Below is a small trained network, with its code and all its weights. Each question gives an input and a target symbol and asks what happens when units are switched off, that is, made to give their printed mean instead of their output.

import numpy as np


def w(rows, s, z=0):
    codes = np.array(rows[::2]) - 128.0
    scale = np.full(codes.shape[1], s)
    scale[-1] = z or s
    return codes * scale


def f(y):
    return np.maximum(y, 0)


def softmax(a):
    e = np.exp(a - a.max(-1, keepdims=True))
    return e / e.sum(-1, keepdims=True)


def log_softmax(a):
    a = a - a.max(-1, keepdims=True)
    return a - np.log(np.exp(a).sum(-1, keepdims=True))


def net(x, mask):
    ids = ['αζηθλξψω'.index(c) for c in x.split()]
    T = len(ids)
    res = E[ids] + P[:T]
    r = res
    for j in range(3):
        rows = slice(2 * j, 2 * j + 2)
        q, k, v = (r @ M[0][rows].T for M in (Q, K, V))
        z = softmax(np.where(np.tri(T) > 0, q @ k.T / 2**0.5, -1e9)) @ v
        o = O[0][rows]
        res = res + np.where(mask[j], z, o[:, -1]) @ o[:, :-1]
    y = f(res @ A[0][:, :-1].T + A[0][:, -1])
    res = res + np.where(mask[3:7], y, B[0][:, -1]) @ B[0][:, :-1]
    return log_softmax(res[-1] @ U[:, :-1].T + U[:, -1])


Q, K, V, O, A, B = {}, {}, {}, {}, {}, {}
E = w([
[90,168,137],'α',
[130,132,131],'ζ',
[172,206,99],'η',
[178,216,35],'θ',
[220,238,93],'λ',
[52,87,254],'ξ',
[118,139,236],'ψ',
[174,206,97],'ω',
],0.011)
P = w([
[103,249,190],'0',
[107,145,149],'1',
[145,71,161],'2',
[37,115,90],'3',
[110,144,146],'4',
[164,64,156],'5',
[45,110,91],'6',
[147,180,110],'7',
[171,62,156],'8',
],0.02)
Q[0] = w([
[139,156,57],'h1',
[151,49,97],'h1',
[201,188,91],'h2',
[93,4,118],'h2',
[125,164,145],'h3',
[121,44,61],'h3',
],0.017)
K[0] = w([
[98,127,71],'h1',
[92,56,139],'h1',
[201,127,1],'h2',
[94,52,186],'h2',
[105,181,126],'h3',
[153,20,63],'h3',
],0.016)
V[0] = w([
[175,161,148],'h1',
[155,78,111],'h1',
[37,105,156],'h2',
[139,102,74],'h2',
[178,89,182],'h3',
[254,129,161],'h3',
],0.015)
O[0] = w([
[130,132,99,187],'h1',
[142,182,193,1],'h1',
[163,165,100,185],'h2',
[122,98,108,10],'h2',
[7,142,88,110],'h3',
[59,71,72,112],'h3',
],0.012,0.0091)
A[0] = w([
[166,8,121,114],'n1',
[108,136,85,35],'n2',
[153,115,54,254],'n3',
[211,61,111,135],'n4',
],0.014,0.0088)
B[0] = w([
[216,59,7,178],'n1',
[252,179,141,136],'n2',
[73,183,167,249],'n3',
[166,40,192,185],'n4',
],0.011,0.013)
U = w([
[163,189,106,222],'α',
[10,95,122,167],'ζ',
[122,98,122,140],'η',
[97,101,47,39],'θ',
[179,110,132,32],'λ',
[47,57,245,161],'ξ',
[155,113,220,3],'ψ',
[109,86,130,139],'ω',
],0.013,0.0059)

Each question gives the input, a string of symbols that net reads in full, and the target symbol t.
The units are the heads (2 rows each of Q, K, V and O) and the neurons (one row each of A and B). Each row of codes is followed by its name. A weight is (code - 128) times the scale printed after its matrix; where a second scale follows, it is the last column's (O, A, B and U).
mask holds one flag per unit, heads first, then neurons. A switched-off unit (its flag False) gives its mean, the last column of its rows in O or B, instead of its output. The means were averaged over made-up inputs and are rounded, as every weight is.
A unit's drop is (log p(t) with every unit on - log p(t) with that unit switched off) / (log p(t) with every unit on - log p(t) with every unit switched off).
The circuit of an input: a set's keep is (log p(t) with only the set's units on - log p(t) with every unit switched off) / (log p(t) with every unit on - log p(t) with every unit switched off). Starting from all 7 units, units are removed one at a time, each time the one whose removal leaves the highest keep (on an exact tie, the one counted first), for as long as the keep stays at least 0.8.
units of the circuit, in order: the units of the circuit, biggest drop first
top k neurons: the k neurons with the biggest drops, biggest first
which heads matter: for each layer, one digit per head in row order, 1 if its drop is at least 0.15 and else 0, layers parted by /
input ξ θ ω ψ ξ, target α: which heads matter	011
input θ ζ ω ξ ξ ξ ζ ξ, target λ: top 2 neurons	[n1, n4]
input ψ θ ξ ω, target α: units of the circuit, in order	[h3, h2]
input ζ ψ λ λ, target ζ: top neuron	[n1]
input ψ ψ ξ θ ξ ω ξ ξ, target ζ: units of the circuit, in order	[h1, h3, n3]
input θ θ θ λ ζ, target λ: which heads matter	001
input α ω ξ λ ξ λ λ ξ, target ψ: units of the circuit, in order	[h3, n4]
input ξ λ ξ α, target α: units of the circuit, in order	[h2, h3]
input θ ψ α λ ξ η ψ ζ, target λ: units of the circuit, in order	[h3, n4]
input α α λ ξ ξ ξ θ ω, target ψ: units of the circuit, in order	[h3, n4, h2]
input θ λ ξ ψ ψ ξ θ θ, target λ: which heads matter	011
input λ θ θ λ, target ζ: which heads matter	010
input α ζ ψ θ α, target ψ: units of the circuit, in order	[h3, n1]
input η ξ λ, target λ: which heads matter	011
input ψ θ ζ, target ζ: units of the circuit, in order	[h3]
input θ ω ξ θ ξ α ω ξ α, target α: which heads matter	111
input θ ξ ξ ξ α ω θ ξ, target λ: units of the circuit, in order	[h3, n1, h1]
input θ ξ ω ξ ξ α ω η ψ, target ψ: units of the circuit, in order	[h1, h2, n4]
input ξ α ψ ω, target α: units of the circuit, in order	[h2, h3]
input θ θ η λ ξ ξ ζ ω, target λ: units of the circuit, in order	[h3, n1, h2]
input ψ ξ ξ ζ η, target ζ: which heads matter	010
input θ ξ ω ψ θ, target λ: units of the circuit, in order	[h3, n4]
input ω ψ ω ξ θ ξ θ, target ζ: units of the circuit, in order	[n3]
input ψ ψ ξ ψ λ θ λ ξ, target ζ: top 2 neurons	[n1, n4]
input ψ ω ζ ξ, target α: which heads matter	010
input ψ ξ ζ ψ ξ λ ψ α, target ζ: which heads matter	010
input ξ ξ ξ ψ, target α: which heads matter	011
